Below are the code and all the weights of a small trained network. Each question names an input and a target symbol and asks about switching units off, where a switched-off unit gives its printed mean instead of its output.

import numpy as np


def w(rows, s, z=0):
    codes = np.array(rows[::2]) - 128.0
    scale = np.full(codes.shape[1], s)
    scale[-1] = z or s
    return codes * scale


def f(y):
    return np.maximum(y, 0)


def softmax(a):
    e = np.exp(a - a.max(-1, keepdims=True))
    return e / e.sum(-1, keepdims=True)


def log_softmax(a):
    a = a - a.max(-1, keepdims=True)
    return a - np.log(np.exp(a).sum(-1, keepdims=True))


def net(x, mask):
    ids = ['αγδζημξστψω'.index(c) for c in x.split()]
    T = len(ids)
    res = E[ids] + P[:T]
    r = res
    for j in range(2):
        rows = slice(2 * j, 2 * j + 2)
        q, k, v = (r @ M[0][rows].T for M in (Q, K, V))
        z = softmax(np.where(np.tri(T) > 0, q @ k.T / 2**0.5, -1e9)) @ v
        o = O[0][rows]
        res = res + np.where(mask[j], z, o[:, -1]) @ o[:, :-1]
    y = f(res @ A[0][:, :-1].T + A[0][:, -1])
    res = res + np.where(mask[2:10], y, B[0][:, -1]) @ B[0][:, :-1]
    return log_softmax(res[-1] @ U[:, :-1].T + U[:, -1])


Q, K, V, O, A, B = {}, {}, {}, {}, {}, {}
E = w([
[111,154,91,95],'α',
[145,157,122,98],'γ',
[123,82,117,129],'δ',
[73,161,211,81],'ζ',
[96,177,232,91],'η',
[177,136,169,114],'μ',
[81,134,229,94],'ξ',
[66,254,73,213],'σ',
[194,91,151,143],'τ',
[141,67,166,119],'ψ',
[32,109,187,50],'ω',
],0.0091)
P = w([
[19,215,176,254],'0',
[138,154,149,117],'1',
[149,144,158,91],'2',
[170,137,139,63],'3',
[194,121,130,45],'4',
[205,114,112,37],'5',
[205,93,98,33],'6',
],0.0056)
Q[0] = w([
[4,181,205,161],'H0',
[163,174,200,84],'H0',
[9,164,219,128],'H1',
[176,126,169,56],'H1',
],0.036)
K[0] = w([
[73,188,81,208],'H0',
[141,78,174,189],'H0',
[61,134,142,255],'H1',
[110,75,192,136],'H1',
],0.042)
V[0] = w([
[193,188,101,138],'H0',
[136,220,201,77],'H0',
[137,237,11,119],'H1',
[6,83,76,46],'H1',
],0.023)
O[0] = w([
[114,207,97,184,118],'H0',
[254,139,184,172,246],'H0',
[133,206,194,6,123],'H1',
[16,143,236,184,151],'H1',
],0.016,0.011)
A[0] = w([
[69,95,56,93,68],'N0',
[46,184,175,96,2],'N1',
[99,176,150,124,233],'N2',
[148,170,10,111,116],'N3',
[175,151,53,32,244],'N4',
[99,79,3,138,122],'N5',
[2,118,61,38,183],'N6',
[102,201,38,34,23],'N7',
],0.0088,0.0057)
B[0] = w([
[208,159,141,151,132],'N0',
[213,8,127,159,194],'N1',
[98,136,148,46,210],'N2',
[74,115,92,152,182],'N3',
[92,218,106,209,249],'N4',
[91,32,145,54,164],'N5',
[41,207,54,63,138],'N6',
[150,68,27,87,155],'N7',
],0.015,0.012)
U = w([
[146,115,176,32,143],'α',
[97,246,174,112,157],'γ',
[1,165,117,78,239],'δ',
[159,124,129,145,113],'ζ',
[203,114,106,147,73],'η',
[129,171,73,213,50],'μ',
[172,85,96,170,3],'ξ',
[155,147,72,97,216],'σ',
[57,106,49,154,115],'τ',
[125,39,75,103,120],'ψ',
[37,113,161,194,168],'ω',
],0.0042,0.0034)

Each question gives the input, a string of symbols that net reads in full, and the target symbol t.
The units are the heads (2 rows each of Q, K, V and O) and the neurons (one row each of A and B). Each row of codes is followed by its name. A weight is (code - 128) times the scale printed after its matrix; where a second scale follows, it is the last column's (O, A, B and U).
mask holds one flag per unit, heads first, then neurons. A switched-off unit (its flag False) gives its mean, the last column of its rows in O or B, instead of its output. The means were averaged over made-up inputs and are rounded, as every weight is.
A unit's drop is (log p(t) with every unit on - log p(t) with that unit switched off) / (log p(t) with every unit on - log p(t) with every unit switched off).
The circuit of an input: a set's keep is (log p(t) with only the set's units on - log p(t) with every unit switched off) / (log p(t) with every unit on - log p(t) with every unit switched off). Starting from all 10 units, units are removed one at a time, each time the one whose removal leaves the highest keep (on an exact tie, the one counted first), for as long as the keep stays at least 0.8.
circuit, biggest first: the units of the circuit, biggest drop first
most important unit: the unit with the biggest drop
top k neurons: the k neurons with the biggest drops, biggest first
heads that matter: for each layer, one digit per head in row order, 1 if its drop is at least 0.15 and else 0, layers parted by /
drop of u: that unit's drop, to one decimal
input σ γ α ψ α γ, target ψ: circuit, biggest first -> H1; H0; N5
input ω ω ω α δ ζ η, target ω: circuit, biggest first -> H1
input η γ ψ α ψ ξ τ, target ψ: circuit, biggest first -> H1; N5; H0
input α α α ω, target α: circuit, biggest first -> H1; N1; N2
input δ α γ α η γ, target η: circuit, biggest first -> H0; H1
input α δ α, target δ: circuit, biggest first -> H0; N6
input α ξ ψ, target ψ: circuit, biggest first -> H1; N5; H0
input γ α α δ τ ω ζ, target γ: circuit, biggest first -> H1; N4; N1
input α α α, target α: top 3 neurons -> N1; N2; N4
input ψ σ α α ω η, target ψ: circuit, biggest first -> H1; H0; N5
input γ α α α η τ, target τ: circuit, biggest first -> H1; H0; N3
input η γ γ ξ μ ψ μ, target ψ: circuit, biggest first -> H1; N5; H0
input τ σ ψ τ δ δ ω, target τ: top 2 neurons -> N4; N5
input μ γ γ, target μ: top 2 neurons -> N4; N2
input α α η α, target η: most important unit -> H0
input ω ω σ, target σ: circuit, biggest first -> N7; H1; N1; N4
input α γ γ α α, target γ: top 2 neurons -> N5; N7
input μ α α ω η, target μ: heads that matter -> 01
input α η α α ω α, target ω: heads that matter -> 01
input ζ γ α ψ γ, target ψ: most important unit -> H1
input η α ω δ ψ α σ, target σ: heads that matter -> 11
input γ α α ω τ α ω, target γ: top 2 neurons -> N4; N1
input ξ μ ξ τ, target τ: top 3 neurons -> N3; N5; N4
input δ γ δ μ η, target δ: top 2 neurons -> N6; N1
input α ω δ ξ, target α: top 2 neurons -> N1; N2
input α α γ μ μ γ ζ, target α: drop of N2 -> 0.2
input α γ α μ α, target μ: drop of N2 -> 0.1
input α δ α μ δ α η, target α: drop of N3 -> 0.1
input ψ ω σ ω γ μ, target ω: drop of H1 -> 1.2
